Here is a tiny trained network, its code and every weight. The questions are about switching its units off for an input and a class, where a switched-off unit gives its printed mean instead of its output.

import numpy as np


def w(rows, s, z=0):
    codes = np.array(rows[::2]) - 128.0
    scale = np.full(codes.shape[1], s)
    scale[-1] = z or s
    return codes * scale


def norm(h):
    return h / np.sqrt((h * h).mean(-1, keepdims=True) + 1e-5)


def f(y):
    return np.maximum(y, 0)


def log_softmax(a):
    a = a - a.max(-1, keepdims=True)
    return a - np.log(np.exp(a).sum(-1, keepdims=True))


def net(x, mask):
    res = np.array(x, float).reshape(1, 2) / 4 @ E
    u = 0
    for l in range(2):
        y = f(norm(res) @ A[l][:, :-1].T + A[l][:, -1])
        res = res + np.where(mask[u : u + 12], y, B[l][:, -1]) @ B[l][:, :-1]
        u += 12
    return log_softmax(norm(res)[-1] @ U[:, :-1].T + U[:, -1])


A, B = {}, {}
E = w([
[102,104,255,128,186],'x0',
[150,19,170,25,187],'x1',
],0.0062)
A[0] = w([
[112,138,238,171,123,246],'0.n0',
[126,123,27,197,119,61],'0.n1',
[74,218,175,158,85,65],'0.n2',
[93,138,187,141,207,80],'0.n3',
[140,190,120,95,20,252],'0.n4',
[166,108,176,113,155,28],'0.n5',
[133,131,179,64,254,38],'0.n6',
[180,177,99,143,101,62],'0.n7',
[184,131,133,210,106,85],'0.n8',
[143,47,16,156,158,66],'0.n9',
[35,167,155,133,47,136],'0.n10',
[100,92,153,66,145,2],'0.n11',
],0.0081,0.00098)
B[0] = w([
[158,188,31,87,86,234],'0.n0',
[203,134,189,158,100,248],'0.n1',
[110,48,175,150,154,233],'0.n2',
[63,222,135,46,126,209],'0.n3',
[223,181,138,119,206,236],'0.n4',
[184,187,140,124,144,188],'0.n5',
[175,164,166,135,118,253],'0.n6',
[237,101,123,106,128,203],'0.n7',
[60,35,90,211,124,187],'0.n8',
[222,60,58,155,157,240],'0.n9',
[34,85,108,145,122,205],'0.n10',
[10,125,102,148,3,209],'0.n11',
],0.0064,0.0049)
A[1] = w([
[186,188,146,93,180,180],'1.n0',
[101,50,53,109,168,93],'1.n1',
[141,138,126,176,171,218],'1.n2',
[94,174,133,230,103,186],'1.n3',
[132,194,76,122,189,129],'1.n4',
[46,78,157,70,92,84],'1.n5',
[170,159,125,159,209,147],'1.n6',
[153,103,87,125,52,106],'1.n7',
[77,66,126,65,220,203],'1.n8',
[176,254,136,57,120,1],'1.n9',
[141,154,55,168,75,153],'1.n10',
[225,148,68,115,89,178],'1.n11',
],0.0098,0.0025)
B[1] = w([
[255,176,89,98,95,184],'1.n0',
[29,179,172,170,82,165],'1.n1',
[165,155,156,85,129,175],'1.n2',
[91,124,143,94,88,195],'1.n3',
[189,52,74,173,99,151],'1.n4',
[162,143,138,196,101,165],'1.n5',
[119,79,151,132,72,171],'1.n6',
[94,135,88,72,244,186],'1.n7',
[84,195,101,116,177,158],'1.n8',
[133,147,176,114,201,188],'1.n9',
[170,124,167,109,168,202],'1.n10',
[65,88,93,100,128,255],'1.n11',
],0.0075,0.0087)
U = w([
[250,57,56,134,125,172],'0',
[137,113,142,170,177,2],'1',
[166,69,199,209,74,178],'2',
[133,117,137,167,176,23],'3',
[172,213,191,76,163,199],'4',
[35,175,159,161,73,134],'5',
[69,71,69,79,184,155],'6',
[134,116,138,168,171,22],'7',
],0.017,0.0071)

Each question gives the input, the list of numbers given to net, and the class t.
The units are the neurons (one row each of A and B). Each row of codes is followed by its name. A weight is (code - 128) times the scale printed after its matrix; where a second scale follows, it is the last column's (A, B and U).
mask holds one flag per neuron, layer by layer. A switched-off neuron (its flag False) gives its mean, the last column of its row in B, instead of its output. The means were averaged over made-up inputs and are rounded, as every weight is.
A unit's drop is (log p(t) with every unit on - log p(t) with that unit switched off) / (log p(t) with every unit on - log p(t) with every unit switched off).
The circuit of an input: a set's keep is (log p(t) with only the set's units on - log p(t) with every unit switched off) / (log p(t) with every unit on - log p(t) with every unit switched off). Starting from the 12 units with the biggest drops (on a tie, the unit counted first), units are removed one at a time, each time the one whose removal leaves the highest keep (on an exact tie, the one counted first), for as long as the keep stays at least 0.8.
circuit, biggest first: the units of the circuit, biggest drop first
k most important neurons: the k neurons with the biggest drops, biggest first
top k neurons in layer l: the k neurons of layer l with the biggest drops, biggest first
drop of u: that unit's drop, to one decimal
input [0,4], class 4: 3 most important neurons -> (0.n2; 0.n6; 0.n8)
input [4,-7], class 5: circuit, biggest first -> (1.n3)
input [-1,5], class 6: circuit, biggest first -> (0.n11; 1.n0)
input [5,-3], class 5: 4 most important neurons -> (0.n4; 0.n10; 0.n2; 0.n7)
input [3,-6], class 5: 2 most important neurons -> (1.n3; 0.n10)
input [0,8], class 4: 2 most important neurons -> (0.n6; 1.n8)
input [3,-7], class 2: top 2 neurons in layer 0 -> (0.n11; 0.n3)
input [-1,3], class 6: top 2 neurons in layer 0 -> (0.n11; 0.n4)
input [0,7], class 4: drop of 1.n8 -> 0.2
input [-1,4], class 6: drop of 0.n11 -> 1.4
input [7,-7], class 5: drop of 0.n4 -> 0.0
